Below is a small trained network, with its code and all its weights. Each question gives an input and a class and asks what happens when units are switched off, that is, made to give their printed mean instead of their output.

import numpy as np


def w(rows, s, z=0):
    codes = np.array(rows[::2]) - 128.0
    scale = np.full(codes.shape[1], s)
    scale[-1] = z or s
    return codes * scale


def f(y):
    return np.maximum(y, 0)


def log_softmax(a):
    a = a - a.max(-1, keepdims=True)
    return a - np.log(np.exp(a).sum(-1, keepdims=True))


def net(x, mask):
    res = np.array(x, float).reshape(1, 7) / 4 @ E
    y = f(res @ A[0][:, :-1].T + A[0][:, -1])
    res = res + np.where(mask, y, B[0][:, -1]) @ B[0][:, :-1]
    return log_softmax(res[-1] @ U[:, :-1].T + U[:, -1])


A, B = {}, {}
E = w([
[48,107,218,2,161,153,152],'x0',
[191,123,148,74,200,83,169],'x1',
[132,139,124,152,115,96,75],'x2',
[154,150,146,151,223,133,168],'x3',
[44,126,66,145,99,174,147],'x4',
[131,146,162,182,77,148,77],'x5',
[92,201,109,13,102,199,106],'x6',
],0.0063)
A[0] = w([
[121,128,161,123,62,157,133,253],'n1',
[159,82,85,165,195,77,161,34],'n2',
[149,138,135,92,138,165,179,59],'n3',
[75,141,79,158,148,168,120,157],'n4',
[135,126,86,149,160,80,102,12],'n5',
[173,129,64,163,126,133,124,173],'n6',
[94,147,164,98,178,95,109,141],'n7',
[91,114,163,85,161,120,98,146],'n8',
[131,123,115,172,118,145,60,223],'n9',
[138,254,59,79,142,150,59,9],'n10',
[154,88,173,177,101,112,191,64],'n11',
[114,118,116,141,91,128,94,104],'n12',
[159,105,44,170,141,129,106,54],'n13',
[151,171,168,129,187,130,80,139],'n14',
],0.011,0.0024)
B[0] = w([
[113,132,40,169,149,43,193,234],'n1',
[98,168,151,119,52,147,163,253],'n2',
[30,115,124,169,136,103,93,183],'n3',
[207,135,86,63,119,97,178,221],'n4',
[117,91,110,57,127,83,92,181],'n5',
[84,125,129,187,150,203,68,244],'n6',
[158,67,77,92,92,168,116,216],'n7',
[162,74,114,222,107,194,148,230],'n8',
[80,114,82,95,187,83,194,242],'n9',
[114,91,202,83,108,147,45,231],'n10',
[105,147,194,42,106,136,80,217],'n11',
[166,138,148,86,220,162,146,190],'n12',
[116,2,122,100,124,156,69,230],'n13',
[134,129,94,66,163,104,139,213],'n14',
],0.0075,0.0051)
U = w([
[84,136,136,146,134,234,22,159],'0',
[61,224,127,130,198,148,45,224],'1',
[161,182,107,114,145,171,74,175],'2',
[56,174,183,110,104,206,2,4],'3',
[174,205,73,114,164,129,110,115],'4',
],0.0072,0.0029)

Each question gives the input, the list of numbers given to net, and the class t.
The units are the neurons (one row each of A and B). Each row of codes is followed by its name. A weight is (code - 128) times the scale printed after its matrix; where a second scale follows, it is the last column's (A, B and U).
mask holds one flag per neuron, in row order. A switched-off neuron (its flag False) gives its mean, the last column of its row in B, instead of its output. The means were averaged over made-up inputs and are rounded, as every weight is.
A unit's drop is (log p(t) with every unit on - log p(t) with that unit switched off) / (log p(t) with every unit on - log p(t) with every unit switched off).
The circuit of an input: a set's keep is (log p(t) with only the set's units on - log p(t) with every unit switched off) / (log p(t) with every unit on - log p(t) with every unit switched off). Starting from the 12 units with the biggest drops (on a tie, the unit counted first), units are removed one at a time, each time the one whose removal leaves the highest keep (on an exact tie, the one counted first), for as long as the keep stays at least 0.8.
units of the circuit, in order: the units of the circuit, biggest drop first
unit that matters most: the unit with the biggest drop
top k neurons: the k neurons with the biggest drops, biggest first
drop when u is switched off: that unit's drop, to one decimal
input [-4,4,-3,2,-1,-6,-5], class 3: unit that matters most => n2
input [-2,-5,6,-6,4,4,1], class 1: units of the circuit, in order => [n9 n1]
input [0,-8,-4,-7,-7,2,4], class 4: units of the circuit, in order => [n1 n6]
input [-6,6,-5,-7,-1,3,-8], class 3: units of the circuit, in order => [n11 n2 n1]
input [-3,3,6,-3,-1,6,-8], class 3: units of the circuit, in order => [n11 n1]
input [0,-7,-2,-8,-3,4,-6], class 4: units of the circuit, in order => [n1 n9]
input [4,-4,-5,-4,8,5,6], class 2: units of the circuit, in order => [n4 n1]
input [-4,5,-3,-3,-4,-6,8], class 3: top 2 neurons => [n10 n1]
input [-7,7,-2,-5,-3,-6,-2], class 0: top 2 neurons => [n6 n13]
input [-4,1,3,4,-1,-8,-8], class 3: top 2 neurons => [n2 n11]
input [-8,0,4,8,6,-4,5], class 0: top 4 neurons => [n13 n6 n10 n1]
input [-2,-6,-1,-3,3,0,1], class 4: top 2 neurons => [n4 n1]
input [5,-8,0,-8,7,4,-4], class 4: top 2 neurons => [n1 n4]
input [-1,4,0,-1,-4,1,-6], class 3: unit that matters most => n11
input [6,-7,6,-6,8,1,-1], class 2: drop when n4 is switched off => 0.2
input [5,-7,-7,-7,-6,5,-1], class 1: drop when n1 is switched off => 0.4
input [-6,6,5,4,-6,-6,-6], class 0: drop when n13 is switched off => 0.3
